Each row is followed by roughly how far along a hidden order it lies, from 0 to 15. A new part has a new order.
In the rows, 128 means zero.
[132 119 125 130 137 115 116 135 130 136 119 146 128 117 119 106 133 132
 135 128 134 143 121  86 133 104 126 140 135 153 133 116 123 179 148 119
 132 175 131 159 102 131 135 121 131 116 123 130 142 131 134 114 107 122
 150 150 128 141 130 127 127 123 128 132 131 100 131 143 112 127 128 134
  96 128 123 123 139 122 138 136 131 138 130 133 120 133  98 126 141 121
 122  74 125 133 136 131 130 126 110 122 128 115 146 147 156 139 131 127
 131 162 109 131 120 131 138 131 116 131 130 134 133 140 119 126 141 152
 139 138]	6
[139 105 116 124 115 126 107 142 131 135 127 109 126 145 130 131 125 133
 143 122 122 129 135  84 176 123 127 135 140 146 133 123 123 137 106 170
 125  99 133 149 123 134 105 132 126 167 143 126 132 124 127 139  81 143
 122 136 140 127 129 122 133 128 132 130 130 255 128 104 118 145 127 116
 126 129 124 132 125 114 120 124 129 125 123 129 126 116 126 150 128 136
 124  58 134 134 130 119  95 120 152 118 129 105 127 123 102 105 160 148
 129 138 106 122 126 128 129 145 128 127 129 167 130 121 164 131 134 124
 127 148]	15
[131 122 130 118 130 121 121 129 129 138 121 160 125 119 126 116 136 130
 127 128 137 132 121  74 130 114 124 138 141 147 135 123 122 160 151 128
 132 167 127 151  95 127 128 123 136  93 136 128 137 130 135 110 122 126
 146 155 130 143 129 126 129 124 131 134 129 156 130 156 116 126 128 134
  90 126 117 123 134 126 137 137 129 142 131 137 123 117 106 117 135 113
 124  40 126 134 127 127 121 130 108 127 136 120 148 153 178 128 133 122
 129 146 125 131 126 133 135 126 130 137 130 144 128 142 123 126 152 145
 126 143]	7
[139 109 117 124 118 128 107 141 135 128 123 105 128 142 132 135 127 136
 144 124 117 126 137  74 167 123 131 135 137 142 136 115 123 119 106 169
 126 117 131 145 124 135 106 132 123 181 147 122 132 127 126 139  86 137
 126 137 138 128 129 123 131 129 133 135 129 234 129 124 113 143 127 114
 120 127 124 132 127 115 121 120 129 135 122 126 124 131 127 147 129 136
 125  57 134 135 135 120  93 115 153 119 136 107 124 119  82 103 160 140
 129 137 112 125 125 124 133 143 126 134 134 168 126 126 170 131 141 129
 121 144]	4
[128 117 125 118 140 123 125 129 135 133 124 151 122 120 131 111 142 127
 128 129 127 131 118  86 148 118 125 135 133 144 147 107 124 160 144 133
 131 145 126 133 140 126 139 128 131 123 136 132 138 141 147 101 131 122
 132 154 133 147 128 128 125 125 128 133 130  98 130 129 114 126 128 143
 101 127 125 125 133 134 133 135 132 154 127 141 117  97  95 129 128 121
 123  89 129 134 133 129 118 128 126 129 132 125 141 151 142 133 133 125
 131 155 125 128 129 129 133 146 128 136 130 143 128 137 100 125 148 139
 135 135]	11
[130 129 125 119 135 114 128 119 131 130 108 137 121 120 128 100 136 114
 146 128 121 139 119  96 131 110 128 142 126 134 149 109 122 178 193 102
 133 162 130 147 132 124 157 133 128 133 121 136 145 143 128  89 107 123
 142 147 132 155 130 138 124 121 128 139 133  57 130 182 117 122 128 132
  97 128 123 121 125 146 140 134 135 144 127 147 125 119 107 128 135  91
 122 148 122 135 141 127 102 128 116 138 136 117 158 153 121 126 120 130
 132 146 127 136 134 132 152 142 123 145 126 151 129 137  79 125 155 155
 137 141]	1
[138 112 117 122 118 130 105 146 131 133 127 110 128 147 132 130 127 135
 147 123 120 129 134  89 161 123 130 138 135 146 139 121 122 129  99 162
 125  99 132 144 138 135 104 136 124 169 148 126 137 124 131 143  87 143
 115 131 137 130 129 126 134 128 133 131 131 255 128 117 119 145 128 115
 127 131 120 132 123 117 124 124 130 125 119 130 128 127 128 148 126 134
 125  61 133 132 130 116  99 121 148 120 131 105 130 119  91 106 156 155
 129 142 116 123 128 126 129 150 128 132 128 166 131 123 159 130 137 125
 129 146]	15
[135 110 117 120 119 129 108 145 134 132 126 108 127 144 133 137 127 136
 139 125 118 125 132  80 171 126 128 134 137 144 143 120 122 112  90 168
 126  98 132 151 138 135 110 136 125 164 156 125 131 127 132 151  95 146
 114 133 137 127 128 123 134 129 133 130 130 252 129 109 116 147 128 119
 128 129 120 133 127 117 125 122 129 137 119 132 127 116 130 153 124 137
 125  47 136 134 128 118  99 123 160 119 132 109 115 121  95 107 156 153
 128 135 117 124 128 123 127 154 127 126 133 169 130 122 166 130 137 121
 128 145]	12
[138 103 113 125 119 128 107 145 131 132 126 106 127 138 134 133 129 140
 147 123 128 122 139  77 163 121 131 135 136 146 134 120 122 127  86 163
 125 109 133 132 124 135 110 135 128 167 155 126 130 126 127 137  89 149
 110 135 139 124 128 123 131 127 132 135 128 255 129 108 114 144 128 119
 121 128 123 130 127 114 120 121 128 132 120 127 129 128 123 149 129 136
 126  60 132 134 131 119  96 119 151 117 132 101 129 122  88 107 163 146
 129 132 117 123 130 126 132 148 126 127 135 157 135 119 161 131 135 127
 125 143]	9
[132 114 128 118 134 121 117 138 132 139 123 151 126 123 128 112 135 134
 122 126 140 128 119  88 134 110 126 135 138 148 141 113 120 164 141 120
 133 166 127 153 119 127 121 124 132 100 133 130 136 133 143 112 115 129
 140 156 133 139 128 123 129 125 129 135 130  97 130 151 114 130 128 136
  84 127 121 124 125 128 133 135 131 147 134 136 118 104 105 121 136 125
 122  76 132 136 131 132 123 131 118 125 139 118 143 148 180 134 126 127
 131 160 119 130 131 130 136 131 125 135 126 139 129 139 113 126 146 143
 129 147]	10
[131 114 130 120 131 118 120 139 129 140 129 158 129 120 125 113 131 137
 121 126 136 130 120  70 125 112 123 135 141 153 137 119 120 164 139 122
 134 165 127 150  92 128 126 122 134 101 128 128 135 128 139 114 114 133
 148 155 131 138 128 121 131 125 129 133 130 129 130 136 116 131 128 135
  79 126 116 124 134 121 134 138 129 140 133 135 118 110 102 111 137 134
 122  37 129 133 126 131 154 133 115 123 141 119 143 147 184 131 137 125
 131 174 122 130 126 131 134 124 125 132 129 142 129 139 125 127 151 143
 125 144]	10
[141 115 119 125 114 127 107 135 131 131 123 116 129 149 129 132 122 136
 152 123 114 125 138  84 166 117 130 138 138 147 135 118 123 142 131 162
 128 115 131 133 116 136 111 131 120 171 130 124 137 123 119 124  92 132
 126 136 138 130 130 129 128 127 132 137 129 255 129 137 113 143 127 110
 122 128 125 131 121 113 122 125 128 120 130 126 125 149 115 148 128 127
 124  60 134 134 136 120  90 109 152 119 132 102 134 116  81 100 158 141
 130 130 111 124 121 129 130 129 126 136 127 163 131 133 144 132 139 139
 126 143]	0
[132 118 128 118 133 122 123 130 133 134 110 139 121 117 130 116 142 124
 133 127 142 138 123  80 137 110 128 136 133 138 132 117 122 167 153 122
 133 152 127 151 108 129 135 126 131  88 129 131 144 131 126 104 110 122
 139 147 131 148 128 132 125 122 129 137 129 112 130 164 112 126 128 134
  94 130 125 124 129 133 132 133 133 145 135 136 116 119 102 125 136  90
 123  85 127 136 133 133 111 125 117 128 133 120 147 149 148 139 123 120
 131 164 105 128 128 132 139 118 124 140 129 143 132 136  99 124 152 144
 135 145]	4
[138 110 117 122 117 132 105 141 130 130 126 115 129 147 133 130 128 135
 148 124 124 128 134  91 161 119 131 139 134 149 134 117 122 134 116 158
 125 100 132 138 137 134 109 134 126 163 144 126 133 129 127 135  80 137
 118 131 142 131 129 126 131 127 132 136 131 255 128 129 115 139 128 113
 129 130 122 131 123 121 120 122 131 126 119 127 127 136 128 146 130 120
 126  80 132 133 133 117  95 119 150 120 131 102 132 123  77 100 156 148
 130 136 114 126 129 125 138 149 126 142 130 166 134 122 161 130 136 129
 126 144]	9
[138 102 120 118 120 131 105 138 134 133 129 110 131 145 130 139 127 140
 135 123 129 124 132  78 169 131 126 133 138 146 138 121 124 123  94 163
 126  93 131 127 131 131 115 136 126 119 146 128 131 129 138 135  92 142
 111 133 139 123 127 119 129 129 130 134 127 255 128 111 110 144 128 121
 132 124 123 134 115 117 119 123 129 148 123 126 128 114 131 150 127 148
 124  65 140 136 129 117  81 125 168 116 138 107 123 121  97 107 166 146
 129 111 129 125 130 124 126 166 130 123 137 162 139 121 158 131 138 127
 120 151]	3
